Below are the code and all the weights of a small trained network. Each question names an input and a target symbol and asks about switching units off, where a switched-off unit gives its printed mean instead of its output.

import numpy as np


def w(rows, s, z=0):
    codes = np.array(rows[::2]) - 128.0
    scale = np.full(codes.shape[1], s)
    scale[-1] = z or s
    return codes * scale


def f(y):
    return y / 2 * (1 + np.tanh(0.7978845608 * (y + 0.044715 * y**3)))


def softmax(a):
    e = np.exp(a - a.max(-1, keepdims=True))
    return e / e.sum(-1, keepdims=True)


def log_softmax(a):
    a = a - a.max(-1, keepdims=True)
    return a - np.log(np.exp(a).sum(-1, keepdims=True))


def net(x, mask):
    ids = ['ΓΩβδετ'.index(c) for c in x.split()]
    T = len(ids)
    res = E[ids] + P[:T]
    u = 0
    for l in range(2):
        r = res
        for j in range(2):
            rows = slice(2 * j, 2 * j + 2)
            q, k, v = (r @ M[l][rows].T for M in (Q, K, V))
            z = softmax(np.where(np.tri(T) > 0, q @ k.T / 2**0.5, -1e9)) @ v
            o = O[l][rows]
            res = res + np.where(mask[u + j], z, o[:, -1]) @ o[:, :-1]
        u += 2
        y = f(res @ A[l][:, :-1].T + A[l][:, -1])
        res = res + np.where(mask[u : u + 8], y, B[l][:, -1]) @ B[l][:, :-1]
        u += 8
    return log_softmax(res[-1] @ U[:, :-1].T + U[:, -1])


Q, K, V, O, A, B = {}, {}, {}, {}, {}, {}
E = w([
[142,186,195,103,161,119,108,119,93],'Γ',
[115,82,206,162,127,95,103,199,119],'Ω',
[136,121,160,122,102,78,141,112,122],'β',
[202,132,194,219,187,122,149,143,134],'δ',
[125,90,70,178,161,126,67,54,92],'ε',
[223,199,130,117,3,119,142,91,107],'τ',
],0.014)
P = w([
[92,120,138,114,174,145,183,69,246],'0',
[54,187,116,192,99,160,144,169,166],'1',
[76,179,119,181,107,148,116,184,147],'2',
[95,176,130,195,121,126,122,156,141],'3',
[108,169,135,188,103,123,116,137,131],'4',
[130,163,138,198,115,114,124,125,126],'5',
[148,166,138,194,106,114,116,115,115],'6',
[162,155,137,190,94,106,118,103,109],'7',
[175,152,136,176,83,102,117,94,101],'8',
[171,130,146,137,55,111,115,93,85],'9',
[157,136,168,98,45,144,122,92,44],'10',
],0.011)
Q[0] = w([
[96,81,35,16,199,254,192,245,194],'L0H0',
[105,142,145,76,144,154,201,132,203],'L0H0',
[151,155,187,214,34,99,95,79,72],'L0H1',
[84,116,99,194,163,95,76,159,104],'L0H1',
],0.0078)
K[0] = w([
[66,193,79,104,129,185,173,176,254],'L0H0',
[62,114,82,160,146,160,143,94,185],'L0H0',
[144,121,190,58,150,69,180,45,168],'L0H1',
[119,122,147,112,169,94,105,133,41],'L0H1',
],0.0089)
V[0] = w([
[88,65,92,117,131,109,75,105,133],'L0H0',
[126,187,74,121,103,112,115,64,96],'L0H0',
[119,134,127,124,79,66,186,129,105],'L0H1',
[120,86,129,2,144,114,122,100,135],'L0H1',
],0.012)
O[0] = w([
[206,118,106,183,241,193,186,254,98,57],'L0H0',
[117,27,195,171,74,164,89,146,104,255],'L0H0',
[157,53,168,237,143,171,111,47,156,102],'L0H1',
[169,254,145,173,236,182,47,123,134,11],'L0H1',
],0.0077,0.0046)
A[0] = w([
[167,105,154,168,30,96,71,177,86,76],'L0N0',
[204,104,222,154,136,71,97,224,231,254],'L0N1',
[175,69,9,100,220,159,94,54,157,66],'L0N2',
[2,39,247,184,136,90,57,144,210,137],'L0N3',
[205,167,21,184,48,130,178,101,30,168],'L0N4',
[72,200,103,240,124,160,42,173,117,91],'L0N5',
[139,107,56,154,70,122,136,189,133,49],'L0N6',
[139,225,117,24,120,141,175,120,171,57],'L0N7',
],0.0058,0.0052)
B[0] = w([
[112,151,86,102,125,128,158,183,104,253],'L0N0',
[99,35,177,80,128,171,141,155,59,211],'L0N1',
[58,127,132,28,137,161,107,82,150,130],'L0N2',
[177,143,10,87,73,96,219,76,63,234],'L0N3',
[77,149,201,27,187,92,68,132,65,241],'L0N4',
[134,114,160,161,202,83,231,56,43,148],'L0N5',
[165,254,197,143,121,28,192,87,140,129],'L0N6',
[166,104,165,127,225,71,157,222,98,126],'L0N7',
],0.0068,0.0072)
Q[1] = w([
[168,110,148,65,76,126,84,137,81],'L1H0',
[115,186,95,223,161,145,87,237,255],'L1H0',
[156,188,95,190,80,103,124,203,202],'L1H1',
[69,47,207,160,38,126,172,94,89],'L1H1',
],0.0063)
K[1] = w([
[142,110,137,112,184,148,137,198,101],'L1H0',
[31,155,78,139,205,146,155,201,119],'L1H0',
[1,184,142,213,133,112,132,103,33],'L1H1',
[166,86,131,57,151,130,88,113,125],'L1H1',
],0.0067)
V[1] = w([
[107,26,77,185,93,131,129,87,196],'L1H0',
[160,117,163,165,138,205,160,62,158],'L1H0',
[97,46,46,149,64,105,221,164,101],'L1H1',
[255,138,179,151,127,90,178,184,97],'L1H1',
],0.0085)
O[1] = w([
[70,169,188,146,109,151,70,160,92,21],'L1H0',
[60,114,141,154,47,136,157,87,119,2],'L1H0',
[155,136,140,130,132,121,48,179,254,237],'L1H1',
[42,169,82,74,102,86,94,77,171,86],'L1H1',
],0.011,0.004)
A[1] = w([
[153,77,220,164,79,171,156,185,145,115],'L1N0',
[59,127,173,72,132,88,88,41,152,221],'L1N1',
[254,122,20,168,148,189,202,97,184,2],'L1N2',
[149,172,100,150,149,88,65,142,254,43],'L1N3',
[215,156,65,107,109,64,196,57,197,45],'L1N4',
[196,123,135,149,135,105,29,209,209,67],'L1N5',
[139,88,115,130,120,143,54,176,148,121],'L1N6',
[185,112,120,79,205,74,235,111,131,118],'L1N7',
],0.0073,0.0046)
B[1] = w([
[170,178,78,165,150,179,103,149,95,187],'L1N0',
[55,126,23,199,121,171,229,197,172,192],'L1N1',
[85,55,247,30,52,141,98,69,198,155],'L1N2',
[213,44,184,194,31,173,105,71,185,169],'L1N3',
[46,147,245,28,73,88,128,114,133,211],'L1N4',
[52,170,133,148,150,210,121,82,154,209],'L1N5',
[159,223,89,157,175,145,120,150,136,178],'L1N6',
[125,204,125,163,115,113,2,102,68,255],'L1N7',
],0.0071,0.0094)
U = w([
[124,127,92,152,160,193,137,167,105,254],'Γ',
[147,147,119,116,43,134,108,85,85,28],'Ω',
[28,110,59,79,156,64,204,170,189,166],'β',
[163,104,253,91,201,175,104,220,70,223],'δ',
[56,194,153,102,201,161,118,82,200,31],'ε',
[108,30,212,140,39,123,220,93,129,19],'τ',
],0.0054,0.0045)

Each question gives the input, a string of symbols that net reads in full, and the target symbol t.
The units are the heads (2 rows each of Q, K, V and O) and the neurons (one row each of A and B). Each row of codes is followed by its name. A weight is (code - 128) times the scale printed after its matrix; where a second scale follows, it is the last column's (O, A, B and U).
mask holds one flag per unit, layer by layer, with each layer's heads first. A switched-off unit (its flag False) gives its mean, the last column of its rows in O or B, instead of its output. The means were averaged over made-up inputs and are rounded, as every weight is.
A unit's drop is (log p(t) with every unit on - log p(t) with that unit switched off) / (log p(t) with every unit on - log p(t) with every unit switched off).
The circuit of an input: a set's keep is (log p(t) with only the set's units on - log p(t) with every unit switched off) / (log p(t) with every unit on - log p(t) with every unit switched off). Starting from the 12 units with the biggest drops (on a tie, the unit counted first), units are removed one at a time, each time the one whose removal leaves the highest keep (on an exact tie, the one counted first), for as long as the keep stays at least 0.8.
circuit, biggest first: the units of the circuit, biggest drop first
unit that matters most: the unit with the biggest drop
top k neurons: the k neurons with the biggest drops, biggest first
k most important neurons of layer l: the k neurons of layer l with the biggest drops, biggest first
heads that matter: for each layer, one digit per head in row order, 1 if its drop is at least 0.15 and else 0, layers parted by /
input β δ τ ε ε ε τ δ, target τ: unit that matters most => L1H0
input β ε β ε τ τ τ, target τ: heads that matter => 11 / 10
input Ω ε τ Ω δ τ ε, target β: top 2 neurons => L0N7, L1N3
input δ Ω τ β δ δ δ ε, target β: top 2 neurons => L0N7, L1N1
input τ Ω δ ε δ Γ, target Γ: heads that matter => 11 / 11
input τ ε Γ ε τ δ Γ ε ε β, target Γ: heads that matter => 11 / 01
input δ ε ε τ ε ε β δ, target ε: circuit, biggest first => L1H1, L1N5, L0H1
input Ω ε ε τ ε τ ε δ τ β Γ, target β: top 2 neurons => L1N1, L1N7
input Ω ε Γ β δ τ, target β: top 2 neurons => L1N1, L0N4
input ε δ τ Γ τ δ Ω, target Ω: heads that matter => 11 / 00
input δ ε δ ε ε, target ε: top 2 neurons => L1N5, L0N4
input ε Γ τ ε, target τ: top 2 neurons => L1N2, L0N3
input τ ε ε τ Γ τ ε ε β β ε, target Γ: top 2 neurons => L1N1, L1N4
input δ ε τ τ ε ε Γ Γ ε β, target ε: top 2 neurons => L1N5, L0N4
input β τ Ω Ω, target τ: circuit, biggest first => L0H1, L1H0, L0N3, L0N1
input Γ ε ε δ, target Ω: top 2 neurons => L0N5, L1N7
input Ω Ω τ β δ Ω Ω τ τ δ τ, target β: heads that matter => 10 / 01
input Γ τ Γ, target Ω: unit that matters most => L1N7
input δ τ τ β, target τ: heads that matter => 11 / 01
input τ δ τ ε Γ δ ε τ, target Γ: unit that matters most => L0N3
input Ω Γ Γ Ω, target β: top 2 neurons => L0N4, L0N7
input ε τ ε τ Ω, target τ: 3 most important neurons of layer 1 => L1N2, L1N4, L1N6
input ε Ω τ ε Ω ε Ω τ ε τ, target δ: top 2 neurons => L0N0, L0N2
input ε Ω ε τ ε ε δ ε ε Ω, target Γ: circuit, biggest first => L0N4, L1N4, L1N0
input ε ε ε, target δ: 2 most important neurons of layer 1 => L1N1, L1N5
input ε Γ β τ ε ε ε ε β, target δ: 2 most important neurons of layer 0 => L0N2, L0N1
